Facts:
[babrik, besuklu, bitos, boplik, brafon, budu, dapitrul, digale, diril, divome, drakla, dremik, drevin, drigrogor, drogenek, drogore, druno, dudrok, faflak, fivevus, flele, fligran, flotrol, fudo, fuplu, gafa, graguzes, grati, gratulam, gribam, griskos, grotro, gupu, kalen, kame, kaplun, kevan, kimuk, kluvogak, koston, lomas, lugror, lusil, lusin, mase, momis, naras, pinim, plibrel, pupe, roso, safan, sekul, skepi, skinu, skito, skogri, skogros, stepeskar, stidak, stidukol, stoklur, stotros, stulir, stuter, tavubok, totek, trarom, trekle, tretri, trimak, trunuk, trustar, vaples, vatir, vebrukul, vobar, vomem, vopluri, vuski, zemum, zestarol, ziklanem, zivu] γ 51
[bagrak, bamun, bidan, bini, brafa, brite, brogros, dafas, dage, dakes, doklun, dragro, dregril, fabol, fafom, fegromuk, fekles, ferizak, fimis, flases, fluzomim, foflo, fopilus, fosteli, fotebil, fovil, fusom, goklopus, gragol, grepli, gribrol, gribun, griklu, gustur, kaskifle, kavos, kebrir, kigen, kize, klefluk, klofu, kloplo, kloris, kogre, koso, kuvir, lagresin, leskek, levim, lipam, lital, lizos, lodrun, lumes, mebre, miral, muzer, nebin, peplo, pirom, plala, plivol, plonor, plubram, plufik, pluklol, plurus, ralem, rizur, rovis, ruludru, rutus, sevu, sibu, skeluk, skezar, skisir, sofel, sopevil, sotas, stizil, stukol, stuplukul, tetrol, tirik, tison, trastel, trastes, trazo, trenobril, trinar, trotro, trovubra, tukon, vedro, vepizos, vibafo, zasten, zokla, zufir, zurek, zuvok] γ 246
Θ 597 <- babrik, besuklu, bini, brafa, brogros, dapitrul, diril, divome, doklun, dremik, drogore, dudrok, fabol, faflak, fafom, flases, fligran, fotebil, gafa, grepli, griskos, kaplun, kaskifle, kavos, kize, kloris, koso, lagresin, lipam, lomas, lugror, lusil, muzer, naras, peplo, pirom, plibrel, plonor, plubram, plufik, pluklol, ralem, rutus, safan, sekul, skogri, stepeskar, stidak, stizil, stotros, tirik, trastes, trenobril, trotro, trovubra, vaples, vedro, vobar, zasten, zemum, zivu, zokla, zufir
Θ 315 <- bagrak, boplik, dafas, digale, dregril, druno, flele, fluzomim, foflo, fopilus, fosteli, fovil, fudo, fuplu, gupu, kame, kimuk, koston, lizos, mase, miral, nebin, plivol, rizur, skepi, skezar, sopevil, sotas, stoklur, stuplukul, tavubok, trarom, trastel, trunuk, vatir, vebrukul, vepizos, vopluri, ziklanem, zurek, zuvok
Θ 769 <- bamun, bidan, bitos, brafon, brite, budu, dage, dakes, dragro, drakla, drevin, drigrogor, drogenek, fegromuk, fekles, ferizak, fimis, fivevus, flotrol, fusom, goklopus, gragol, graguzes, grati, gratulam, gribam, gribrol, gribun, griklu, grotro, gustur, kalen, kebrir, kevan, kigen, klefluk, klofu, kloplo, kluvogak, kogre, kuvir, leskek, levim, lital, lodrun, lumes, lusin, mebre, momis, pinim, plala, plurus, pupe, roso, rovis, ruludru, sevu, sibu, skeluk, skinu, skisir, skito, skogros, sofel, stidukol, stukol, stulir, stuter, tetrol, tison, totek, trazo, trekle, tretri, trimak, trinar, trustar, tukon, vibafo, vomem, vuski, zestarol
{babrik, bamun, bidan, bini, bitos, brafa, brafon, brogros, dafas, dakes, dapitrul, divome, dragro, dregril, drigrogor, fabol, fafom, fegromuk, ferizak, flotrol, fluzomim, fopilus, fotebil, fovil, fuplu, fusom, gafa, goklopus, gragol, grati, grepli, gribun, griklu, gupu, gustur, kalen, kebrir, kigen, klefluk, klofu, kloplo, kogre, koso, lagresin, lital, lizos, lugror, lumes, lusil, mase, mebre, miral, momis, peplo, pinim, plala, plibrel, plufik, pluklol, pupe, ralem, roso, rovis, rutus, safan, skeluk, skezar, skisir, skito, skogros, sopevil, stepeskar, stidak, stidukol, stotros, tetrol, totek, trastel, trastes, trekle, tretri, trunuk, trustar, vatir, vibafo, vobar, vopluri, zasten, zemum, zestarol, zokla, zurek} π 337
{bagrak, besuklu, boplik, brite, budu, dage, digale, diril, doklun, drakla, dremik, drevin, drogenek, drogore, druno, dudrok, faflak, fekles, fimis, fivevus, flases, flele, fligran, foflo, fosteli, fudo, graguzes, gratulam, gribam, gribrol, griskos, grotro, kame, kaplun, kaskifle, kavos, kevan, kimuk, kize, kloris, kluvogak, koston, kuvir, leskek, levim, lipam, lodrun, lomas, lusin, muzer, naras, nebin, pirom, plivol, plonor, plubram, plurus, rizur, ruludru, sekul, sevu, sibu, skepi, skinu, skogri, sofel, sotas, stizil, stoklur, stukol, stulir, stuplukul, stuter, tavubok, tirik, tison, trarom, trazo, trenobril, trimak, trinar, trotro, trovubra, tukon, vaples, vebrukul, vedro, vepizos, vomem, vuski, ziklanem, zivu, zufir, zuvok} π 712
{babrik} ω plonor
{bagrak, gustur, stukol} ω trimak
{bamun, drevin, pinim, plufik, trazo} ω gragol
{bamun} ω foflo
{besuklu} ω kebrir
{bidan} ω gribrol
{bidan, dremik, grati, stizil, vuski} ω zuvok
{bini, bitos} ω trazo
{brafon} ω dremik
{brogros, skeluk, tison} ω stidukol
{brogros, trustar} ω vaples
{budu, fotebil} ω sekul
{dafas} ω flele
{dage, sopevil} ω momis
{dage, dragro, skepi, tukon} ω digale
{dakes, koston, skeluk} ω tavubok
{dapitrul, trotro} ω ralem
{dapitrul, fuplu, safan} ω pupe
{dapitrul, gribrol} ω sevu
{digale, ferizak, pinim} ω grepli
{divome, kalen, trotro} ω dapitrul
{dragro, pupe, stoklur} ω kavos
{dragro} ω dafas
{dragro, koso} ω koston
{dregril} ω lodrun
{dregril, fusom, grati, miral, stukol} ω mase
{dremik, lital, skito, stidak, tirik} ω rovis
{drevin, fosteli, kimuk, stuplukul} ω bamun
{drevin, trotro, vopluri} ω divome
{drigrogor, skinu} ω bidan
{drogore} ω nebin
{drogore} ω klefluk
{drogore} ω doklun
{drogore} ω fopilus
{druno, faflak} ω zivu
{dudrok} ω lagresin
{dudrok} ω grati
{fafom, grepli} ω peplo
{fegromuk, rutus} ω stuplukul
{fegromuk, fluzomim, skisir} ω klofu
{fekles, goklopus, grati, kloplo, tukon} ω skito
{ferizak} ω naras
{fimis} ω sibu
{fimis, plonor, vopluri} ω vedro
{flases, gribam, kimuk, safan, trovubra} ω tirik
{flases, kevan, plibrel, stizil} ω tison
{flele, grotro} ω tretri
{fligran, fopilus, graguzes, kuvir} ω zurek
{fluzomim} ω fivevus
{foflo, tavubok} ω plufik
{fopilus, grepli, griskos, kame} ω kevan
{fotebil, trovubra} ω kame
{fotebil, graguzes, tetrol, vebrukul} ω stukol
{fudo, kaskifle} ω dudrok
{fudo} ω fegromuk
{gafa, gustur, kebrir, lagresin, skeluk, trimak, zasten, zufir} ω fovil
{gafa} ω kuvir
{gragol, tirik} ω goklopus
{graguzes} ω lizos
{graguzes} ω zemum
{gratulam, zurek} ω faflak
{gribun} ω koso
{griklu, kigen} ω trastel
{griskos, vepizos} ω trenobril
{grotro, levim, plibrel, trenobril} ω drogenek
{grotro} ω gratulam
{gupu} ω drevin
{gustur, kaskifle, tretri} ω lital
{kaplun, mebre} ω plibrel
{kavos, lital, plonor, sibu, stukol, trimak} ω zasten
{kavos} ω drakla
{kebrir, lodrun, ziklanem} ω kaskifle
{kebrir} ω boplik
{kigen, lugror, trarom} ω skogros
{kigen, muzer, vepizos} ω tetrol
{kimuk} ω trunuk
{klefluk, lipam} ω stizil
{kloplo, plufik} ω gustur
{kogre, plala, vepizos, vuski} ω lusil
{kogre, lagresin} ω kluvogak
{koso} ω flases
{koston, trotro} ω griskos
{koston} ω bini
{leskek, trastes, zestarol} ω ruludru
{levim} ω dakes
{lomas} ω stulir
{mebre} ω trinar
{momis, trazo, trekle, trenobril, zemum} ω fabol
{momis} ω zokla
{pirom} ω kaplun
{plubram} ω roso
{plubram, stepeskar} ω brafa
{pluklol} ω plurus
{plurus, stulir} ω fotebil
{pupe, skeluk, trastes, trekle} ω kogre
{pupe, vuski} ω zestarol
{rizur, totek} ω dage
{rizur, skogri} ω lumes
{roso} ω stotros
{roso, stepeskar, trastel} ω fekles
{sekul} ω stuter
{skepi, zestarol} ω lusin
{skezar} ω trustar
{skisir, vibafo} ω gupu
{skogri, vatir} ω fuplu
{skogri} ω trovubra
{sofel} ω fligran
{sotas} ω skisir
{stidak} ω bagrak
{stulir} ω trarom
{trarom} ω vuski
{trastel} ω kloplo
{trastes} ω brafon
{trekle} ω brite
{tukon} ω trekle
{vaples} ω kize
{vobar} ω lugror
{vomem} ω babrik
{vomem} ω stidak

Known rows:
koston: [ 10  18  -9  -3   1  14   1   4   0  -4 -34  11  16   5  -2   4   6   1
  -4  -9  -8 -23 -22  11  20   4  -5   5  17]
klofu: [-29 -15 -20  27  26  52  38  -9  -5  -6  31 -50 -55  34  17  -8   0 -26
  38  13  -1  12  12 -31  20   1 -23  33   0]
trovubra: [ 10  -2  20   6   4 -21   3  -4   4  11  12 -14 -23   3   0  -4  -1  -9
   1  -9   6  17  19  -4  -9   9  10  -7 -13]
flotrol: [ -4   3 -14  -6  -1  16   0   4  -2 -10 -13   7  32   0  -1   5   1   6
  -7  14 -15 -22 -19   4  15  -7 -10   9  24]
besuklu: [ 28  12  -3   4  -8   9  -4  16 -11  -5 -18  25  31  -6  -4   5  23  21
   3  -4   7 -15 -34   7 -10  -3   4   2  18]
kigen: [ -6 -24   7   2  -7 -13 -14   2   1  -2  27  25 -10 -21   2  -6  -9  15
   9   2  13  19  11  -9 -33 -10   7 -14 -24]
gupu: [ -8   4 -37  16   5  62  19   7  -8 -19  -9  -6   0  16  11  -4  19   4
  24   5   0 -20 -41  -1  26 -13 -19  33  24]
tukon: [ -1  -9  12  -2  -5 -16  -3   1 -12   4  10  16 -16 -12   6   5   1   8
  13  -8  19  17  13 -11 -34   8   8 -17 -25]
kame: [ 14  16  -6  -4   3  11  -3   4   3  -4 -34  15  21   3  -4   4   2   1
  -6 -10 -10 -23 -20  12  21   3  -2   3  17]
plurus: [  3  -9  20  -3   7 -23  -4  -6   2   9   6   8 -15  -6   1   2 -15  -7
   1  -6   3  13  27  -9 -15  11   9 -16 -19]
fotebil: [  1 -15  17   5   1 -27  -3  -4  14   4  26 -13 -15  -6   4  -9 -10  -4
  -5   2   1  17  20   3  -8  -5  10  -7 -15]
skinu: [ 16  10  -6  -7 -11   7  -3  11 -18  -8 -25  36  36 -11  -1  13  17  21
   3   0   5 -19 -30   3 -13   2  -2  -3  14]
tavubok: [  9  18 -10  -3   2  17   0   5  -1  -3 -33  11  17   6  -4   4   6   0
  -5  -9  -7 -22 -21  10  20   4  -4   6  19]
lizos: [-21  -9  11  -3  12 -22   8 -15  25   5   9 -34 -30   9   9  -8 -24 -28
  -6  -3 -14   8  33   7  25   5   0  -2 -15]
boplik: [ 11  18  -7   5  20  23   4  -2  11  -1 -35  -4   9  22  -8   0 -10 -19
 -11  -7 -24 -26  -8   8  47   6  -8  13  28]
rizur: [ -1  -3  10  -5 -10 -22  -2   0  -5   4   5  10 -22 -15  11  -1   7   7
  16 -19  23  16   8   3 -26   5  11 -17 -33]
miral: [-13 -16   2  -2 -12 -14  -7   1   5  -5  22  12 -20 -19  12  -9   1  13
  16  -9  21  18   4   4 -27 -10   9 -11 -32]
kaskifle: [ 10  -3  18  10   6 -15   3  -4   2  11  14 -13 -28   4   0  -5  -2  -9
   5  -9   8  18  19  -6 -10   7   8  -4 -14]
fovil: [-20  -9   4   2  13  -6   5 -14  23   5  12 -30 -35  10   5 -11 -23 -25
  -3  -3 -11  10  29   1  22   0  -2   3 -16]
trazo: [ -7  -4  13  -1   6 -12   9  -8  -5   7   9 -10 -22   3   5   4  -5 -11
   7  -5   5  13  22 -12 -11  14   1  -8 -17]

Rows:
No name comes twice in this set of rows, the named rows included.
[-14 -19   8  -1   3 -15  -5  -5   9   2  22  -1 -14  -8   5  -5 -17  -4
   1   6   0  14  23  -7 -10  -2   3  -8 -17] : tetrol
[  8  16   2 -15  -2  -8   7   1  -8  -4 -34   3  34   2   3  18   7  -1
  -9   2 -14 -26 -13   9  14  14  -4  -2  19] : gratulam
[  3  12  -5  -9  -9  -5   2   3   3  -5 -14 -13  34   0   0   5  11   3
 -18  12 -14 -19 -20  19  18  -6  -4   9  24] : plibrel
[ -7   0  21 -20 -16 -47   6  -3 -15   5   2   1  -5 -19  16  14  10   6
   9  -9  19  14  16   3 -38  18  11 -24 -31] : sofel
[ 22  10  -3   3   6  15 -11   6   7  -3 -32  28  20   1  -8  -1  -5   3
  -7 -10 -11 -22 -20   9  19  -1   0   2  19] : trarom
[ 15 -20  13  19  19   9 -19   0   9  10  15  32 -24   0 -17 -14 -31  -3
   2  -8   1  18  25 -25 -11  -2   9 -10 -11] : fekles
[ -4  -7  16   0   7 -18   0  -7  -1   9   7   1 -19  -2   2   1 -10 -10
   4  -6   3  13  25 -11 -12  12   5 -12 -18] : stukol
[ 41 -18  -9  28   2  37 -39  25  14 -10   5  68  32 -12 -28 -23 -12  33
  -8   7  -4  -9 -35  -3  -6 -34   7   4  28] : stepeskar
[-25 -16 -23  22  11  45  33  -3 -16  -9  34 -30 -46  18  21  -5  12  -7
  45   9  14  15   0 -28  -3  -3 -17  26  -8] : skisir
[-23 -10   9 -13  -2 -28   7 -10   4   2  17 -23 -13  -6  11   3 -10 -11
  -2   6  -2  12  26  -1  -5   4   1  -9 -19] : klefluk
[-19 -15   1   0   3  -4   9  -7   0  -1  22 -17 -22  -1  11  -2  -8  -7
  12   6   3  14  19 -10  -8   0  -3   0 -16] : gragol
[ 23 -33  12  41  34  23 -31   1  42   9  35  23 -32  13 -33 -37 -54 -13
 -16   4 -20  21  29 -22  16 -24   8   3   4] : brafa
[ -2 -14  10   2 -13 -25  -3   2   2   1  30  -4 -13 -17   6  -6   6  12
   7   1  18  21   6   2 -29  -8  11  -9 -22] : trastes
[-12   7  19  -7  15 -27  10 -19  17  14  -8 -40 -33  15   6   1 -19 -36
  -9 -14 -13   6  39   5  26  19   3  -7 -18] : nebin
[-75  54 -82 -34 -44  73 -53  -6 -35  26 -12 -17  39  19 -73   5  12   8
 -74  17   7  11   9  -6  12 -27 -21  15  19] : trustar

Now the same elements, written a new way:
Known rows:
dafas: [ 23  -7   5 -17  21  31 -23  -7 -13  -1  27 -12 -46  -1 -25]
kuvir: [ 24 -40  -6 -28  48  15 -17  38 -33 -28  -8   3 -16  -2 -42]
plufik: [ 25  -4   5  -8   2  26 -11 -14 -10  11  15 -21 -38 -21 -24]
gribam: [ 18 -20  -6   7  38 -13 -21 -22   4 -10 -15   5  -5 -11  23]
kevan: [  8  20  24  14  31 -28  -9  51  17  26  27   3  19  18 -10]
zuvok: [ 53 -32   7 -43  35  -3  -8  27 -37   4  22 -40  -3   1 -72]
peplo: [ 15  37  28  -4  -6   5  -1  38   5  42  38  -7 -20  16 -51]
gragol: [ 44  12  43 -13  13  30   1 -13 -13  13  14 -42 -26  -7 -13]
lagresin: [ 21 -25 -27 -21  14  22 -12   8 -19 -12   5  -9 -45 -30 -16]
fudo: [ 12 -30 -46  -1  13 -26 -13 -24   8  -5 -27   8 -10 -37  22]
skeluk: [ -2 -17  -5   3  24  46 -26   4 -16 -27  -5  29 -60 -10  -7]
drogenek: [ 20  11  20   0  39 -43   3  66   8  26  31 -10  26  12 -22]
kloris: [ -6   3  -8  -2  -4 -10   3  50  -3  26  -8  32  -2   7 -56]
bagrak: [ 30 -41 -31 -27  23  -1  -5  26 -29  -9 -19  -2 -14 -18 -45]
vedro: [ 21  -3  -4 -18   2 -26  24  62  -5  35  -4 -13   9  -6 -59]
safan: [ 13   2 -18  18  18   3 -37 -38  18   1  21  12 -36 -14  26]
zurek: [ 39 -14   8 -25  45  23 -25  27 -29  -6  51 -31 -39   5 -43]
sekul: [ -1   1 -28   5  23 -45  -4  59  15  19  20  19  11 -12 -15]
dapitrul: [ 33   9  -1   5  19  -1 -24 -37  16  16  33 -21 -26 -14  19]
brite: [ 34 -24  15 -19  30  12 -10  15 -25  -9  -3 -14  -7   5 -43]

Rows:
No name comes twice in this set of rows, the named rows included.
[ 21 -40 -52  -4  44 -19 -32  14  -3 -25   0  10  -8 -21   0] : vebrukul
[ -1 -32 -19  -5  31  40 -21  33 -23 -42  -2  27 -56 -16  -3] : kigen
[ 47 -14   3 -10  44  -4  -2   9  -1   2  39 -47 -20 -27  31] : skito
[ 27  -7  -2   4  23 -14 -38 -36   9   7  13   8  -1   3  -3] : koston
[ 30   7  33 -14   4  29   7 -21  -7  16   2 -35 -31 -11   0] : bamun
[ 16   5 -10  -1  26 -45  -7  61  12  26  29   1  15   3 -25] : zivu
[ 10 -43 -21 -11  23  17 -12  10 -21 -28 -40  22 -25  -9 -27] : fimis
[ 27 -28  -1 -26  34  30   6  39 -24 -17   7 -27 -42 -26  -7] : lital
[ 27  33  34 -14   6   0   0  47  -3  42  54 -20 -19  18 -56] : fabol

